Here is a tiny trained network, its code and every weight. The questions are about switching its units off for an input and a class, where a switched-off unit gives its printed mean instead of its output.

import numpy as np


def w(rows, s, z=0):
    codes = np.array(rows[::2]) - 128.0
    scale = np.full(codes.shape[1], s)
    scale[-1] = z or s
    return codes * scale


def norm(h):
    return h / np.sqrt((h * h).mean(-1, keepdims=True) + 1e-5)


def f(y):
    return np.maximum(y, 0)


def log_softmax(a):
    a = a - a.max(-1, keepdims=True)
    return a - np.log(np.exp(a).sum(-1, keepdims=True))


def net(x, mask):
    res = np.array(x, float).reshape(1, 7) / 4 @ E
    u = 0
    for l in range(3):
        y = f(norm(res) @ A[l][:, :-1].T + A[l][:, -1])
        res = res + np.where(mask[u : u + 4], y, B[l][:, -1]) @ B[l][:, :-1]
        u += 4
    return log_softmax(norm(res)[-1] @ U[:, :-1].T + U[:, -1])


A, B = {}, {}
E = w([
[160,206,184,205,201,8,164],'x0',
[110,128,134,110,127,113,122],'x1',
[203,62,53,47,143,61,166],'x2',
[122,128,132,109,133,123,118],'x3',
[145,21,253,118,217,164,177],'x4',
[142,125,114,164,124,142,147],'x5',
[114,123,123,138,118,118,138],'x6',
],0.0044)
A[0] = w([
[194,165,114,156,255,57,148,149],'0.n0',
[62,105,137,208,148,154,66,100],'0.n1',
[204,108,63,66,168,70,164,2],'0.n2',
[96,13,200,147,174,145,216,43],'0.n3',
],0.0064,0.0035)
B[0] = w([
[36,137,162,161,156,31,158,252],'0.n0',
[110,198,253,147,133,199,129,192],'0.n1',
[146,54,146,213,113,150,44,196],'0.n2',
[254,156,108,24,190,166,68,238],'0.n3',
],0.0071,0.0048)
A[1] = w([
[96,160,84,154,79,112,90,211],'1.n0',
[145,189,41,165,57,105,79,167],'1.n1',
[110,78,73,78,100,255,139,2],'1.n2',
[171,1,65,136,109,86,159,116],'1.n3',
],0.0085,0.002)
B[1] = w([
[174,86,152,114,118,168,162,220],'1.n0',
[199,95,141,63,175,127,124,233],'1.n1',
[52,143,145,155,129,41,235,253],'1.n2',
[61,222,136,151,159,124,7,226],'1.n3',
],0.011,0.0053)
A[2] = w([
[141,104,139,162,177,133,172,129],'2.n0',
[45,138,90,117,125,112,182,104],'2.n1',
[96,157,159,168,119,255,106,175],'2.n2',
[200,80,174,103,194,114,125,255],'2.n3',
],0.0093,0.0024)
B[2] = w([
[143,68,99,97,137,61,189,170],'2.n0',
[123,143,159,194,137,91,198,175],'2.n1',
[142,115,48,118,150,42,9,192],'2.n2',
[122,119,72,125,22,255,165,255],'2.n3',
],0.0087,0.0085)
U = w([
[175,94,102,81,111,184,152,248],'0',
[93,144,143,154,134,58,214,90],'1',
[115,143,119,146,145,109,6,21],'2',
],0.014,0.0017)

Each question gives the input, the list of numbers given to net, and the class t.
The units are the neurons (one row each of A and B). Each row of codes is followed by its name. A weight is (code - 128) times the scale printed after its matrix; where a second scale follows, it is the last column's (A, B and U).
mask holds one flag per neuron, layer by layer. A switched-off neuron (its flag False) gives its mean, the last column of its row in B, instead of its output. The means were averaged over made-up inputs and are rounded, as every weight is.
A unit's drop is (log p(t) with every unit on - log p(t) with that unit switched off) / (log p(t) with every unit on - log p(t) with every unit switched off).
The circuit of an input: a set's keep is (log p(t) with only the set's units on - log p(t) with every unit switched off) / (log p(t) with every unit on - log p(t) with every unit switched off). Starting from all 12 units, units are removed one at a time, each time the one whose removal leaves the highest keep (on an exact tie, the one counted first), for as long as the keep stays at least 0.8.
units of the circuit, in order: the units of the circuit, biggest drop first
unit that matters most: the unit with the biggest drop
top k neurons: the k neurons with the biggest drops, biggest first
top k neurons in layer l: the k neurons of layer l with the biggest drops, biggest first
drop when u is switched off: that unit's drop, to one decimal
input [5,-4,-8,1,2,4,8], class 2: unit that matters most -> 1.n2
input [3,-1,-7,2,-7,-3,7], class 0: units of the circuit, in order -> (1.n1; 1.n0)
input [4,5,5,4,3,8,-2], class 2: units of the circuit, in order -> (0.n2; 1.n3)
input [1,-1,-3,6,2,3,-4], class 2: top 4 neurons -> (1.n2; 1.n1; 2.n2; 0.n1)
input [3,4,5,-3,6,6,0], class 0: top 2 neurons -> (0.n3; 2.n3)
input [-4,5,-6,-1,0,8,-3], class 2: top 2 neurons -> (0.n1; 2.n2)
input [8,7,8,-2,-8,4,8], class 0: top 2 neurons -> (1.n1; 1.n2)
input [5,0,6,-4,-5,-6,0], class 2: top 4 neurons -> (0.n2; 0.n1; 1.n2; 1.n3)
input [-6,-6,-5,-6,-5,6,3], class 1: top 3 neurons in layer 0 -> (0.n0; 0.n2; 0.n1)
input [-5,1,-5,-6,-6,-6,2], class 0: top 2 neurons -> (1.n1; 1.n0)
input [-2,-4,-2,7,-1,1,-2], class 1: units of the circuit, in order -> (0.n0; 1.n2)
input [8,-8,1,6,8,-4,8], class 0: top 3 neurons -> (0.n3; 1.n2; 2.n3)
input [4,7,-5,-5,8,-8,7], class 0: top 2 neurons -> (1.n3; 0.n3)
input [0,0,-8,1,5,-1,-5], class 2: top neuron -> (2.n2)
input [-6,7,5,1,-4,7,5], class 1: top 2 neurons -> (1.n2; 0.n0)
input [5,-7,2,-7,-6,3,7], class 0: top 3 neurons -> (1.n1; 1.n2; 2.n3)
input [7,-6,-8,-1,6,-1,-8], class 2: top 2 neurons -> (1.n2; 1.n1)
input [-8,5,-7,-5,-3,3,2], class 1: top 2 neurons in layer 1 -> (1.n2; 1.n3)
input [7,8,-3,1,7,6,-3], class 0: top 2 neurons in layer 2 -> (2.n3; 2.n1)
input [3,0,0,5,8,8,0], class 0: top neuron in layer 0 -> (0.n3)
input [-7,-4,-1,7,2,-3,5], class 1: drop when 1.n2 is switched off -> 0.2
input [0,3,-3,-8,1,-5,-6], class 2: drop when 2.n2 is switched off -> 0.3
input [-8,-1,6,4,4,-4,-7], class 1: drop when 1.n2 is switched off -> 1.3
input [-8,4,-6,-4,-4,4,0], class 1: drop when 1.n2 is switched off -> 1.9
